In the rows, 128 means zero.
Here are made-up nodes, facts about them, and rows of numbers that follow some of those facts. Name the node behind each unnamed row.

Named rows:
plileplo: [111 155 156 169 106 154 127 132 115 123  93 198 159 158 114 100 121  93
 145 122 119 124  91 192  80 139]
stebrok: [113 100 193 143  76 124 139 106 162 110 159 144 150 123 128  99 161  63
 169 143 116 141 119 119 116  94]
deseta: [174 171 130 135 165 148 137 196 167 161 113 139  77 128 148 136 217 176
 146 152 101 101 121 110 114 169]
fizok: [116 125 138 124 117 122 124 100 131 131 136 135 134 102 147 147 130 124
 138 132 139 151 118 116 126 111]
bridir: [ 99 111 139 134  94 121 131 102 121 125 155 166 121  90 150 159 112 139
 115 171 150 160 125 116 134 132]
luku: [118 124 141 123 113 120 122 100 129 132 137 133 133 109 144 143 133 129
 135 132 130 146 122 115 130 113]
kepenik: [135 128 113 148 141 128 138 156 137 104 103 106 125 147 109 121 119 141
 113 124 121  97 139 132 121 136]
seda: [132 134 123 133 162 130 133 154 123 125 124 128 119 139 112 108 128 122
 106 101 128  93 145 145 138 151]
triba: [136 136 114 116 142 142 143 165 100 137 123 121 117 152  94  93 113 134
 116 126  94 126 137 146  88 136]
brudavo: [136 127 116  90 136 125 111 174 121  92 110 115 130 149 132  99 126 122
 130 133 131 118 129 150 154 142]
dumel: [134 125 149 114 127  95 115 110 128 129 125 104 123 125 141 133 142 143
 118 133 112 128 135 113 140 119]
vugam: [107 153 157 178 102 151 116 117 122 119  82 212 173 158 127 108 133 102
 149 109 133 125  81 203  92 144]
vubo: [125 131 113 137 131 148 137 143 128 127 128 141 130 131 120 126 119 118
 133 125 139 128 124 137 120 133]
feflen: [167 105 111 158 116 141 116 113 113 186 138 111 114 186  67 178  90  70
 137 145 193 132 115 171 108 168]
fluni: [173 111 127 143 129 114 111 129 117 168 124  89 110 190  76 149 111 106
 118 143 151 109 133 159 125 166]
ligugrak: [101 119  89 203 122 154 157 152 161  48  75 107 149 127  98 157  88 146
 118 118 142  87 133 115  86 116]
brubridrel: [134 125 151 115 126  97 115 109 128 130 127 107 125 125 140 131 143 143
 119 133 112 126 133 112 140 120]
roskol: [149 131  98 158 143 116 161 148 145 148 125 108 139 172 124  75 104 139
 107 142 110 120 138 137 171 112]
klisteno: [135 124 152 115 125  95 113 109 128 129 126 104 123 125 139 130 143 145
 118 133 110 126 134 113 139 121]
leskam: [134 127 110  73 130 131 102 188 117  74 109 119 136 152 138  90 124 115
 138 136 136 120 126 158 164 145]

How the nodes are related:
(brelufu, Φ, skugovis); (bridir, Φ, nifles); (brokiror, Φ, brudavo)
(bruzadran, Φ, gretru); (daklim, Φ, stebrok); (dite, Φ, vugam)
(dostu, Φ, geflor); (dragadu, Φ, meflur); (drokifla, Φ, ladru)
(druski, Φ, fizok); (faklafe, Φ, baro); (feflen, Φ, dumel)
(feplen, Φ, skeredru); (fizok, Φ, bita); (flatruk, Φ, troran)
(flonitam, Φ, soli); (fonu, Φ, grastir); (goplo, Φ, gridruskul)
(greku, Φ, feflen); (grelas, Φ, fepli); (gretru, Φ, kastun)
(gridruskul, Φ, stugron); (grudras, Φ, kitrin); (grutrul, Φ, lamum)
(kastun, Φ, dragadu); (kitrin, Φ, grutrul); (kleno, Φ, fluni)
(klibrir, Φ, flatruk); (kloval, Φ, regrer); (kogral, Φ, stezanom)
(ladru, Φ, satrikler); (lamum, Φ, flonitam); (leklor, Φ, kogral)
(libik, Φ, skovise); (ligugrak, Φ, klisteno); (luku, Φ, bodrak)
(motrel, Φ, klibrir); (nebel, Φ, fabos); (nifles, Φ, segre)
(nogusu, Φ, tivobres); (peko, Φ, grelas); (plebre, Φ, bulen)
(pleklu, Φ, studrus); (plileplo, Φ, kovo); (rasken, Φ, daklim)
(rustu, Φ, bridir); (segre, Φ, truto); (skeredru, Φ, boras)
(skigrik, Φ, drokifla); (skovise, Φ, pleklu); (stebrok, Φ, vubuk)
(subuk, Φ, pligru); (tafur, Φ, peko); (tivobres, Φ, zadro)
(troran, Φ, dite); (trostim, Φ, brokiror); (truto, Φ, plebre)
(vubo, Φ, stipon); (vubuk, Φ, tafur); (vugam, Φ, plileplo)
(bita, τ, roskol); (boras, τ, kloval); (brudavo, τ, stebrok)
(deseta, τ, drokifla); (dipal, τ, brubridrel); (dite, τ, meflur)
(dostu, τ, troran); (draren, τ, pleklu); (dresol, τ, dipal)
(drigro, τ, boras); (drokifla, τ, grastir); (feflen, τ, takubra)
(flakim, τ, rustu); (flatruk, τ, tovista); (fliflo, τ, skovise)
(flonitam, τ, nifles); (fluni, τ, rasken); (gastas, τ, draren)
(gridruskul, τ, deseta); (kastun, τ, kitrin); (kepenik, τ, flatruk)
(kitrin, τ, gridruskul); (kloval, τ, leskam); (legunur, τ, zigedrek)
(leskam, τ, brudavo); (ligugrak, τ, studrus); (lonek, τ, flakim)
(meflur, τ, skostufis); (nagem, τ, storom); (nebel, τ, nuful)
(nogusu, τ, stipon); (nuful, τ, klibrir); (plebre, τ, fliflo)
(plebrugres, τ, stugron); (pleklu, τ, regrer); (plileplo, τ, triba)
(regrer, τ, brelufu); (riplon, τ, satrikler); (roskol, τ, riplon)
(satrikler, τ, nogusu); (seda, τ, gastas); (skostufis, τ, nagem)
(soli, τ, peko); (stezanom, τ, lonek); (storom, τ, motrel)
(studrus, τ, tafur); (takubra, τ, fluni); (tivobres, τ, feflen)
(tizim, τ, tivobres); (tovista, τ, ligugrak); (triba, τ, dite)
(troran, τ, greku); (trutepli, τ, fludil); (tunok, τ, flonitam)
(vubo, τ, trizak); (vubuk, τ, baro); (vugam, τ, vumizun)
(zadro, τ, geflor); (zigedrek, τ, drigro); (zokle, τ, matristu)

Name these rows:
No name comes twice in this set of rows, the named rows included.
[120 138 127 139 194 136 136 153 115 123 134 149 116 121 108 102 131 105
  88  61 142  68 159 156 150 168] | gastas
[130 133 173 131 115  93 107 105 125 126 110 126 135 137 141 122 145 134
 123 135 104 120 121 133 130 123] | kovo
[139 130 117 117 140 128 125 162 125 113 115 115 124 150 119 107 126 128
 121 128 124 110 135 144 139 143] | legunur
[185 104 124 151 124 115 106 122 111 184 128  82 105 206  61 162 103  91
 118 148 167 108 132 168 121 176] | takubra
[131 140 114  99 139 150 150 169  80 145 128 124 115 154  80  79 104 136
 116 128  74 141 137 148  56 128] | skostufis
[ 93 103 142 138  82 118 133 104 115 122 164 180 114  86 151 164 103 148
 103 191 154 165 131 116 138 143] | nifles
[154 124 120 137 138 123 124 147 122 142 121 106 116 165  99 126 120 121
 118 132 134 108 136 147 129 151] | tizim
[156 112 108 155 122 145 123 122 117 170 135 120 119 171  79 164  97  81
 136 139 182 131 117 165 110 160] | tivobres
[127  92 150 158  88 163 164 138 166 119 173 144 146 149  89  82 161  82
 163 116 112 119 139 127 112 117] | vubuk
[125  69 124 107  72 156 135  85 157 129 206 122 148 121 108 118 184 163
 160  89 102 142 158  81 148 113] | peko
[113 114 184 152  94 121 142 102 154 123 146 146 142 116 133 116 146  71
 157 145 123 143 114 121 109  97] | daklim
[152 185 112 130 135 215 128 162 163 147 110 163  79 121 168 157 149 116
 162 130 111 116 133  86 107 148] | kitrin
[100 114  51 175 132 169 138 130 150  69  69 143 174 133 112 157 121 200
 122  56 165 127 114 162  95 140] | flatruk
[121 136 131 135 191 130 132 147 114 123 136 146 117 119 111 102 134 109
  87  62 139  69 158 152 153 166] | regrer
[145 141 122 122 135 141 121 146 129 122 112 111 111 153 125 117 116 123
 116 121 106 102 149 121 132 138] | soli

The same nodes again, as new rows of numbers:
Some nodes and their rows:
tizim: [ 97 115 121 146 137 119 134 152 124 130 117 109 116 113 101 122 143 139
 157 126 115 131 147 124 142 150 107 133 138 138 147 148 116 152 128 149
 114 123 150 142 138 144 121 143 127 132 166 107 147 138]
regrer: [111 157 192 195 121  87 140 158 132  87  70 136  94 148  98  88 122 132
 166 119 121 184 148 162 149 146 140 179 167  86 128 143 133 107 180 127
 116 128 103  94 106 200 137 131 164 134 132  78  78 171]
tivobres: [ 68 106 107 169 174 128 123 153 124 147 112 102 101  67  78 117 177 177
 173 129 118 106 191 139 140 149  74 129 105 118 146 179 117 169 164 171
  90 134 157 146 146 133 114 138 144 126 178  94 153 132]
trutepli: [120 124 121 140 130 118 129 141 122 119 123 117 126 129 110 120 130 136
 155 129 120 139 127 119 146 143 121 145 149 140 151 125 128 135 121 131
 126 127 144 142 131 142 119 147 131 144 150 114 132 141]
vugam: [122 134 132 127 131 106 137 156 124 124 120 108 133 139 108 115 129 126
 149 128 121 142 120 117 145 142 120 150 144 140 136 130 120 143 120 132
 127 118 143 139 136 137 110 143 121 141 160 122 127 141]
stugron: [129 130 156  88 118 128 127 136 139 135 126 145 143 139 153 128 127 109
 102 138 141 120 121 131  99  88 140 108 120 127  79 147 136 127 154 112
 122 127 108 111 141 110 132 108 125 105 121 152 102 114]
flonitam: [119 120 122 141 127 118 133 154 118 108 113 105 127 132 109 125 131 136
 148 129 115 139 127 115 140 150 120 143 158 135 148 125 122 138 111 133
 125 118 147 141 133 139 120 145 127 139 158 116 135 145]
leklor: [141 109  97 126 109 150 120  93 146 126 127 159 118 132 152 156 103 116
  87 128 118 118 146 135  81 131 140  93 107 144 121 119 132  99 119 130
 145 149 119 101 101 153 158  90 118 106  95 127 163 106]
riplon: [107 136  65 143 130 140  66 177  93  57 164 141 147 142 141 107 108 177
 152 156 182 133 158 135 162 125 158 116 166 163 116 129 171 174  85 118
 142  78 155 207  81 200  77 140  87 213 165 132  98 180]
feplen: [143 148 129 106 128 131 139  97 158 151 165 161 140 121 150 128 121  72
 101 109 153 115 127 148 120 135 135 116  85 134  90 120  98 137 126 133
 145 110 100 117 114 122 139 111 116 111 105 153 148 129]
stebrok: [138 137 140 104 119 151 120 103 128 143 148 149 135 133 138 135 133 118
  91 134 139 109 103 131 107 119 134 109  95 111 107 127 138 116 140 115
 127 133 116 111 137 112 141 105 128 114 105 150 129 114]
druski: [148 143 128 118 146 133 125 109 127 154 129 137 137 119 143 140 127 143
  89 139 149 101 120 141  91 116 129 142  96 109  98 121 124 126 135 117
 131 123 102 120 129 101 130  88 127 128 103 148 125 113]
trizak: [139 131 133 107 125 143 127 108 135 138 137 147 131 126 152 139 123 117
 102 129 140 114 128 137 104 108 136 109 106 117 101 130 130 121 139 119
 131 132 110 116 123 115 142 104 125 111 104 145 123 113]
kogral: [133 102 108 118 103 153 116 102 150 123 125 156 115 138 158 151 108 115
  97 126 115 124 150 130  93 114 143  76 115 139 122 126 139  93 129 128
 138 150 125 101 107 149 157 102 121 101  98 131 147 104]
drokifla: [118 136 120 173 117 131 137 168 105 103 133 128 123 100 174 105  80 166
 136 138  75 107  93 107 175 157 107 155 193 127 175 103  78 159  94 172
 147 130 133 161 153  76 121 181 168 118 129 119 132 110]
fludil: [137 130 131 112 126 143 126 109 135 141 137 151 132 126 150 140 127 116
  96 136 140 114 127 137 107 110 136 108 102 118 102 131 133 122 142 123
 130 128 108 113 125 112 139 106 128 112 103 145 123 114]
kleno: [101 153 121 131 123 137 137  83 131 177 143 183  91 112 146 128  92 104
  99 141 164 100 106 134 125 100 140 146  91 109  98 147 127 116 106 139
 132 151 129 106 117 145 145 104 136 135  66 141 120 117]
ladru: [143 123 138 124 125 164 133  99 116 139 134 139 123 123 155 148 134 129
  91 127 143 100 125 132 119 111 136 108 108  93 102 130 143 114 116 125
 124 120 117 124 135  96 149 115 130 126  97 152 116 111]
legunur: [118 132 120 141 124 118 119 143 115 117 135 113 129 143  93 118 139 136
 153 133 122 140 109 114 145 153 118 141 143 134 160 127 128 133 123 131
 121 133 149 136 133 140 117 155 135 137 151 115 138 144]
dumel: [139 131 154  84 119 144 100 117 142 145 139 142 134 120 160 128 122 158
 115 129 121 127 131 141 113  83 139 101  94 132 130 137 148 120 176 102
 125 159 104 110 137 123 131 104 119 115 109 141 109  99]

Name these rows:
No name comes twice in this set of rows, the named rows included.
[116 127 128 138 134 126 112 165  99  99 123 109 136 132 119 114 139 165
 159 143 136 141 132 120 159 117 130 141 160 128 136 137 149 153 131 122
 113 109 141 161 134 140  96 151 123 162 160 120  97 149] | bita
[121 146  70 164 162 129  74 152  94  79 158 127 138 116 125 110 119 197
 149 154 178 123 151 147 146 132 139 149 140 144 138 115 156 163 104 123
 139 100 137 194  86 167  73 132 110 205 147 123 113 170] | nogusu
[103 145 154 121  85 124 106 134 105 105 217 133 162 186  31  99 191  62
 160 145 123 155  26  99 162 189 126 110 127 130 167 125 134 129 149 117
 109 143 170 116 165 141 115 188 137 115 157 125 157 166] | boras
[117 130 129 137 113 129 130 153 122 123 126 115 124 124 142 113 101 155
 146 126  89 131 110 112 165 155 115 141 156 141 168 117 104 150 104 144
 134 132 148 150 148 131 120 153 131 139 150 116 136 122] | kastun
[ 17 109 127 158 137 132 144 148 134 179 116 136  62  71  89 103 151 131
 176 135 136 109 167 120 173 123  89 125 120 117 124 221 131 167 130 183
  92 148 180 134 159 174 130 156 147 125 158  98 129 135] | fluni
[135 142 144 101 119 138 141 104 151 142 162 162 143 128 153 126 131  71
 108 111 152 122 129 144 130 123 138  99  98 130  89 129 109 136 134 129
 136 114  99 114 118 117 140 126 115 104 106 158 131 133] | skeredru
[170 142 145 126 135 130 119 109 147 127 119 135 142 131 147 138 121 138
  90 119 127 127 147 167  81 137 136 127  94 116 107 108 117 113 165 111
 138 124  85 101 103 130 142  75 122 117 109 131 137 121] | brelufu
[125 137 150 153 121 115 136 147 123 113 106 109 116 133 109 116 127 139
 151 115 111 154 133 133 151 162 126 158 150 118 150 125 123 133 128 130
 127 120 131 129 122 162 130 143 132 146 155 101 120 150] | seda
[122 126 146 104 103 138 127 134 139 129 131 162 131 121 181 126 100 119
  98 140 115 109 118 128 114  91 140 103 133 134 104 135 123 120 143 128
 132 153 113 107 141 110 141 119 139  90  98 144 110 100] | grastir

The same nodes again, as new rows of numbers:
Some nodes and their rows:
zokle: [113 148 122 117 107 125 136 123 104 127 153 152 105 101 110 128 140 135
 134 160  89  98 142 134  94 131 160 111 144 116 138 179 129 142 127  80
  95 106 124]
storom: [147 131 118 116 125 110 106 110 135 140 138 126 101 125 128 122 116 121
 131 127 135 124 145 141  85 126 134 112 115 116 135 134 142  93 121  94
 101 128 121]
meflur: [143 130 115 122 127 108 102 108 139 139 141 130  96 117 126 119 115 121
 127 118 133 120 152 131  86 117 132 109 124 113 138 132 137  91 122  94
 100 125 115]
fliflo: [138 134 117 122 125 104 110 111 135 137 138 127 108 131 128 129 118 117
 131 128 129 124 143 143  92 125 136 113 115 111 141 133 139  92 130  96
  97 131 125]
brudavo: [144 132 119 122 126 106 104 111 135 137 137 125 104 129 130 124 115 119
 131 128 132 122 149 146  91 125 132 114 114 113 136 131 142  89 128  93
  96 133 122]
nagem: [151 135 117 120 131 114 100 107 139 133 134 129 100 137 135 126 113 123
 133 128 122 139 136 147  92 123 130 111 117 106 138 142 142  90 115 102
  98 138 117]
plebrugres: [192 131 105 128 127 166  76 133 146 138 132 132  30 180 124  91 121 140
 143 154 153  94 214 166  92 124 130 109 128 105  97 141 146  99  84  60
 116 140 106]
goplo: [137 132 119 131 125 103 113 113 146 138 140 126 109 144 129 121 103 127
 117 134 132 137 147 141  95 106 143 115 112 121 138 134 152 105 134 102
 101 140 126]
brubridrel: [135 131 124 123 121  94 119 101 140 136 135 134  90 127 119 123 104 120
 129 119 122 130 137 151  83 128 127 115 108 125 133 134 140  88 145  91
  94 125 126]
tafur: [116 138 120 100 121  84 101  99 134 141 132 143  93 126 115 124  73 123
 118 123 117 122 127 159  85 104 149 127  88 137 150 125 152 108 138 137
 103 137 132]
stebrok: [131 138 116 118 127 102  91  98 145 135 128 147  78 145 124 118  75 128
 123 126 110 144 133 167  93 103 137 123  94 126 143 136 153 102 120 130
  99 149 123]
fabos: [143 136 116 115 130 117 107 108 136 132 136 124 105 129 128 126 121 115
 126 126 128 132 138 147  94 122 135 113 113 105 132 132 140  91 126  90
  93 134 126]
leklor: [138 135 117 126 126 117 112 109 147 132 139 127 109 143 128 120 105 124
 113 133 127 144 141 143  95 105 145 114 113 115 132 134 151 105 127 100
  99 144 129]
gretru: [125 128 115 150 128 106 115 106 152 137 145 131 100 125 120 115  98 126
 107 114 133 136 161 117  89  88 142 107 133 118 149 128 144 106 127 103
 102 135 111]
grudras: [140 134 118 130 127 119 116 113 146 135 139 126 110 146 130 120 102 118
 111 133 130 147 136 140  97 107 146 117 112 118 133 134 151 106 127  91
  92 145 130]
geflor: [138 129 122 122 126  91 115 100 142 139 134 126  98 131 125 128 100 114
 129 113 135 133 136 146  80 128 123 114 104 122 136 124 142  79 146  98
  93 129 128]
pligru: [141 133 118 121 126 106 107 112 134 138 136 125 103 130 128 126 116 118
 131 129 129 121 147 144  91 125 134 114 115 112 137 132 140  92 130  95
  96 132 125]
ladru: [137 134 117 129 127 118 112 108 149 132 141 127 109 138 130 118 104 122
 111 130 131 149 140 142  95 102 144 113 113 114 134 133 150 103 131  97
  97 143 124]
bruzadran: [132 131 118 137 124 105 114 112 145 140 141 128 103 134 125 119 100 126
 114 127 137 134 150 130  89 104 145 112 120 120 139 129 148 109 135 101
 104 138 119]
bodrak: [146 136 118 120 129 116 111 110 135 133 136 126 103 133 127 126 116 118
 127 123 128 133 140 145  92 123 135 112 114 110 131 133 141  93 125  96
  95 132 120]

Rows to name:
No name comes twice in this set of rows, the named rows included.
[158 135 114 116 136 120  91 116 130 139 138 111 121 141 139 133 122 113
 135 127 145 129 141 126  93 125 149 106 121 100 146 127 143  93 125 109
 106 138 115] | zadro
[180 120 117  73 126  75  57  89 165 155 135 138 132  69 153 110 114 127
 128 104 152 159 103 141  85 128 117 117 102 120 144 144 152  61 100 113
  95 124 120] | trizak

